Below is a small trained network, with its code and all its weights. Each question gives an input and a class and asks what happens when units are switched off, that is, made to give their printed mean instead of their output.

import numpy as np


def w(rows, s, z=0):
    codes = np.array(rows[::2]) - 128.0
    scale = np.full(codes.shape[1], s)
    scale[-1] = z or s
    return codes * scale


def norm(h):
    return h / np.sqrt((h * h).mean(-1, keepdims=True) + 1e-5)


def f(y):
    return np.maximum(y, 0)


def log_softmax(a):
    a = a - a.max(-1, keepdims=True)
    return a - np.log(np.exp(a).sum(-1, keepdims=True))


def net(x, mask):
    res = np.array(x, float).reshape(1, 5) / 4 @ E
    u = 0
    for l in range(2):
        y = f(norm(res) @ A[l][:, :-1].T + A[l][:, -1])
        res = res + np.where(mask[u : u + 11], y, B[l][:, -1]) @ B[l][:, :-1]
        u += 11
    return log_softmax(norm(res)[-1] @ U[:, :-1].T + U[:, -1])


A, B = {}, {}
E = w([
[164,46,131,176,142,250],'x0',
[171,122,187,159,171,100],'x1',
[153,180,174,150,180,216],'x2',
[126,91,103,195,157,112],'x3',
[249,125,165,87,144,83],'x4',
],0.002)
A[0] = w([
[157,167,131,124,151,182,40],'L0N1',
[228,136,195,129,156,144,103],'L0N2',
[53,130,56,115,50,126,139],'L0N3',
[96,76,103,171,144,136,253],'L0N4',
[212,73,119,144,149,155,105],'L0N5',
[118,253,129,113,154,157,83],'L0N6',
[154,133,201,128,159,135,157],'L0N7',
[67,147,166,124,120,64,79],'L0N8',
[123,155,111,134,136,55,192],'L0N9',
[167,66,84,181,144,218,30],'L0N10',
[31,159,119,181,81,156,63],'L0N11',
],0.0043,0.0015)
B[0] = w([
[185,110,199,101,64,28,166],'L0N1',
[84,168,141,227,68,151,237],'L0N2',
[100,163,168,216,181,145,253],'L0N3',
[91,176,74,153,174,174,237],'L0N4',
[126,47,204,39,91,121,215],'L0N5',
[64,124,75,251,210,152,195],'L0N6',
[55,164,100,161,101,163,200],'L0N7',
[193,100,80,24,56,78,198],'L0N8',
[229,64,96,98,57,83,222],'L0N9',
[138,36,61,30,175,62,239],'L0N10',
[209,138,159,150,165,160,221],'L0N11',
],0.0033,0.0027)
A[1] = w([
[104,127,132,63,48,91,117],'L1N1',
[121,61,86,104,154,92,82],'L1N2',
[141,225,173,120,138,134,3],'L1N3',
[169,230,175,78,153,123,68],'L1N4',
[3,141,58,221,159,159,33],'L1N5',
[57,152,127,209,246,166,160],'L1N6',
[120,131,122,70,118,36,52],'L1N7',
[110,150,246,63,143,174,76],'L1N8',
[77,49,117,209,189,172,127],'L1N9',
[181,94,118,93,165,98,197],'L1N10',
[93,136,56,215,149,139,30],'L1N11',
],0.004,0.0013)
B[1] = w([
[212,197,104,169,157,117,184],'L1N1',
[93,104,109,111,189,234,176],'L1N2',
[46,86,45,181,222,236,151],'L1N3',
[48,107,30,192,190,188,154],'L1N4',
[144,208,202,254,162,198,241],'L1N5',
[130,219,33,242,100,173,255],'L1N6',
[211,190,142,101,49,105,186],'L1N7',
[180,91,214,139,19,162,156],'L1N8',
[56,219,30,164,225,85,248],'L1N9',
[54,153,146,105,111,163,184],'L1N10',
[98,181,177,180,162,206,199],'L1N11',
],0.0041,0.0035)
U = w([
[22,97,225,35,171,36,3],'0',
[47,21,213,104,205,39,3],'1',
[233,30,235,58,27,236,125],'2',
[58,238,36,253,227,250,253],'3',
[62,42,32,24,221,231,68],'4',
[241,217,63,26,37,20,246],'5',
],0.0052,0.0037)

Each question gives the input, the list of numbers given to net, and the class t.
The units are the neurons (one row each of A and B). Each row of codes is followed by its name. A weight is (code - 128) times the scale printed after its matrix; where a second scale follows, it is the last column's (A, B and U).
mask holds one flag per neuron, layer by layer. A switched-off neuron (its flag False) gives its mean, the last column of its row in B, instead of its output. The means were averaged over made-up inputs and are rounded, as every weight is.
A unit's drop is (log p(t) with every unit on - log p(t) with that unit switched off) / (log p(t) with every unit on - log p(t) with every unit switched off).
The circuit of an input: a set's keep is (log p(t) with only the set's units on - log p(t) with every unit switched off) / (log p(t) with every unit on - log p(t) with every unit switched off). Starting from the 12 units with the biggest drops (on a tie, the unit counted first), units are removed one at a time, each time the one whose removal leaves the highest keep (on an exact tie, the one counted first), for as long as the keep stays at least 0.8.
circuit, biggest first: the units of the circuit, biggest drop first
unit that matters most: the unit with the biggest drop
top k neurons: the k neurons with the biggest drops, biggest first
k most important neurons of layer l: the k neurons of layer l with the biggest drops, biggest first
drop of u: that unit's drop, to one decimal
input [4,3,-8,-8,7], class 2: unit that matters most -> L1N9
input [4,8,-3,-5,0], class 2: circuit, biggest first -> [L0N5, L1N8, L1N6]
input [2,8,-7,-6,-5], class 5: top 2 neurons -> [L0N6, L0N8]
input [3,-4,3,-1,2], class 2: 2 most important neurons of layer 1 -> [L1N9, L1N6]
input [7,-1,3,-3,-4], class 4: top 4 neurons -> [L0N10, L0N3, L0N2, L0N6]
input [7,4,-4,1,2], class 4: 2 most important neurons of layer 0 -> [L0N5, L0N10]
input [6,-4,4,6,2], class 4: 3 most important neurons of layer 0 -> [L0N10, L0N5, L0N3]
input [2,-5,-2,8,3], class 4: top 2 neurons -> [L0N10, L0N5]
input [3,-6,-2,-4,4], class 2: top 2 neurons -> [L1N9, L1N6]
input [-6,1,-1,-8,-2], class 5: 2 most important neurons of layer 0 -> [L0N8, L0N9]
input [2,6,4,1,5], class 2: drop of L0N1 -> 0.1
input [-3,-8,-6,-7,1], class 5: drop of L0N10 -> 0.0
input [8,-2,1,-3,2], class 4: drop of L0N6 -> -0.1
input [1,-3,-2,-3,3], class 5: unit that matters most -> L0N11
